Below is a small trained network, with its code and all its weights. Each question gives an input and a class and asks what happens when units are switched off, that is, made to give their printed mean instead of their output.

import numpy as np


def w(rows, s, z=0):
    codes = np.array(rows[::2]) - 128.0
    scale = np.full(codes.shape[1], s)
    scale[-1] = z or s
    return codes * scale


def f(y):
    return y / 2 * (1 + np.tanh(0.7978845608 * (y + 0.044715 * y**3)))


def log_softmax(a):
    a = a - a.max(-1, keepdims=True)
    return a - np.log(np.exp(a).sum(-1, keepdims=True))


def net(x, mask):
    res = np.array(x, float).reshape(1, 4) / 4 @ E
    y = f(res @ A[0][:, :-1].T + A[0][:, -1])
    res = res + np.where(mask, y, B[0][:, -1]) @ B[0][:, :-1]
    return log_softmax(res[-1] @ U[:, :-1].T + U[:, -1])


A, B = {}, {}
E = w([
[50,75,157],'x0',
[212,172,113],'x1',
[126,127,126],'x2',
[141,2,7],'x3',
],0.0079)
A[0] = w([
[64,147,163,71],'N0',
[103,132,155,90],'N1',
[116,90,247,106],'N2',
[180,108,102,63],'N3',
[226,78,112,101],'N4',
[96,166,119,85],'N5',
[176,148,214,189],'N6',
[140,218,173,251],'N7',
[124,188,110,153],'N8',
[135,20,169,47],'N9',
[172,139,180,84],'N10',
[174,174,144,9],'N11',
[98,63,75,26],'N12',
[154,110,161,69],'N13',
[185,109,130,93],'N14',
[117,12,72,191],'N15',
[109,125,157,74],'N16',
[170,198,200,7],'N17',
[193,184,223,1],'N18',
[71,116,64,16],'N19',
[95,89,89,157],'N20',
[57,111,128,157],'N21',
[112,223,160,236],'N22',
[152,190,179,250],'N23',
[119,138,154,35],'N24',
[215,85,121,90],'N25',
[102,211,200,17],'N26',
[123,78,134,128],'N27',
[86,115,93,156],'N28',
[79,94,65,9],'N29',
[142,175,135,130],'N30',
[98,110,202,114],'N31',
[120,69,141,54],'N32',
[72,146,151,49],'N33',
[88,118,184,81],'N34',
[130,218,131,43],'N35',
[74,118,211,97],'N36',
[184,114,84,73],'N37',
[100,48,71,88],'N38',
[164,146,192,190],'N39',
[79,151,149,65],'N40',
[198,146,47,62],'N41',
[111,103,104,144],'N42',
[180,182,163,10],'N43',
[86,100,242,74],'N44',
[99,121,91,163],'N45',
],0.012,0.0045)
B[0] = w([
[32,125,21,150],'N0',
[87,142,115,132],'N1',
[53,135,67,166],'N2',
[75,89,22,144],'N3',
[87,70,22,173],'N4',
[102,153,108,127],'N5',
[138,136,204,187],'N6',
[136,170,248,222],'N7',
[156,155,160,151],'N8',
[52,171,210,160],'N9',
[114,110,123,144],'N10',
[103,53,71,145],'N11',
[134,187,250,176],'N12',
[58,192,83,119],'N13',
[85,151,48,138],'N14',
[201,61,199,248],'N15',
[33,158,109,128],'N16',
[252,70,117,179],'N17',
[202,34,101,182],'N18',
[79,175,176,146],'N19',
[185,133,217,176],'N20',
[133,94,96,168],'N21',
[124,160,169,214],'N22',
[134,183,210,209],'N23',
[72,137,86,123],'N24',
[54,84,25,159],'N25',
[156,67,53,184],'N26',
[85,117,186,150],'N27',
[130,91,197,157],'N28',
[94,168,218,159],'N29',
[152,139,143,151],'N30',
[66,160,77,156],'N31',
[43,175,161,141],'N32',
[43,133,41,138],'N33',
[27,169,35,148],'N34',
[138,122,97,161],'N35',
[17,153,1,169],'N36',
[51,50,34,156],'N37',
[158,153,229,201],'N38',
[167,187,197,174],'N39',
[75,132,33,138],'N40',
[61,111,34,175],'N41',
[173,151,165,152],'N42',
[162,44,55,157],'N43',
[24,117,6,172],'N44',
[181,111,189,152],'N45',
],0.005,0.011)
U = w([
[129,222,187,104],'0',
[251,64,113,250],'1',
[126,101,39,21],'2',
],0.011,0.0016)

Each question gives the input, the list of numbers given to net, and the class t.
The units are the neurons (one row each of A and B). Each row of codes is followed by its name. A weight is (code - 128) times the scale printed after its matrix; where a second scale follows, it is the last column's (A, B and U).
mask holds one flag per neuron, in row order. A switched-off neuron (its flag False) gives its mean, the last column of its row in B, instead of its output. The means were averaged over made-up inputs and are rounded, as every weight is.
A unit's drop is (log p(t) with every unit on - log p(t) with that unit switched off) / (log p(t) with every unit on - log p(t) with every unit switched off).
The circuit of an input: a set's keep is (log p(t) with only the set's units on - log p(t) with every unit switched off) / (log p(t) with every unit on - log p(t) with every unit switched off). Starting from the 12 units with the biggest drops (on a tie, the unit counted first), units are removed one at a time, each time the one whose removal leaves the highest keep (on an exact tie, the one counted first), for as long as the keep stays at least 0.8.
units of the circuit, in order: the units of the circuit, biggest drop first
most important unit: the unit with the biggest drop
k most important neurons: the k neurons with the biggest drops, biggest first
drop of u: that unit's drop, to one decimal
input [4,-3,-8,4], class 0: units of the circuit, in order -> N9, N12, N38
input [1,-3,-8,-8], class 2: 2 most important neurons -> N26, N44
input [-4,5,-2,-3], class 1: units of the circuit, in order -> N18, N17
input [0,6,5,6], class 2: units of the circuit, in order -> N41, N25
input [-1,3,4,-4], class 1: most important unit -> N18
input [-2,4,-8,-3], class 1: 3 most important neurons -> N18, N17, N43
input [-3,1,-3,-7], class 1: 4 most important neurons -> N18, N17, N26, N43
input [7,-4,-4,0], class 2: 2 most important neurons -> N7, N44
input [-1,2,-6,-7], class 1: 3 most important neurons -> N18, N17, N26
input [-3,5,3,-3], class 1: drop of N18 -> 0.3
input [-6,5,-3,1], class 2: drop of N10 -> 0.0
input [7,-1,-7,-5], class 2: drop of N44 -> 0.1
input [0,7,5,-8], class 1: drop of N43 -> 0.2
input [1,-5,7,8], class 0: most important neuron -> N12
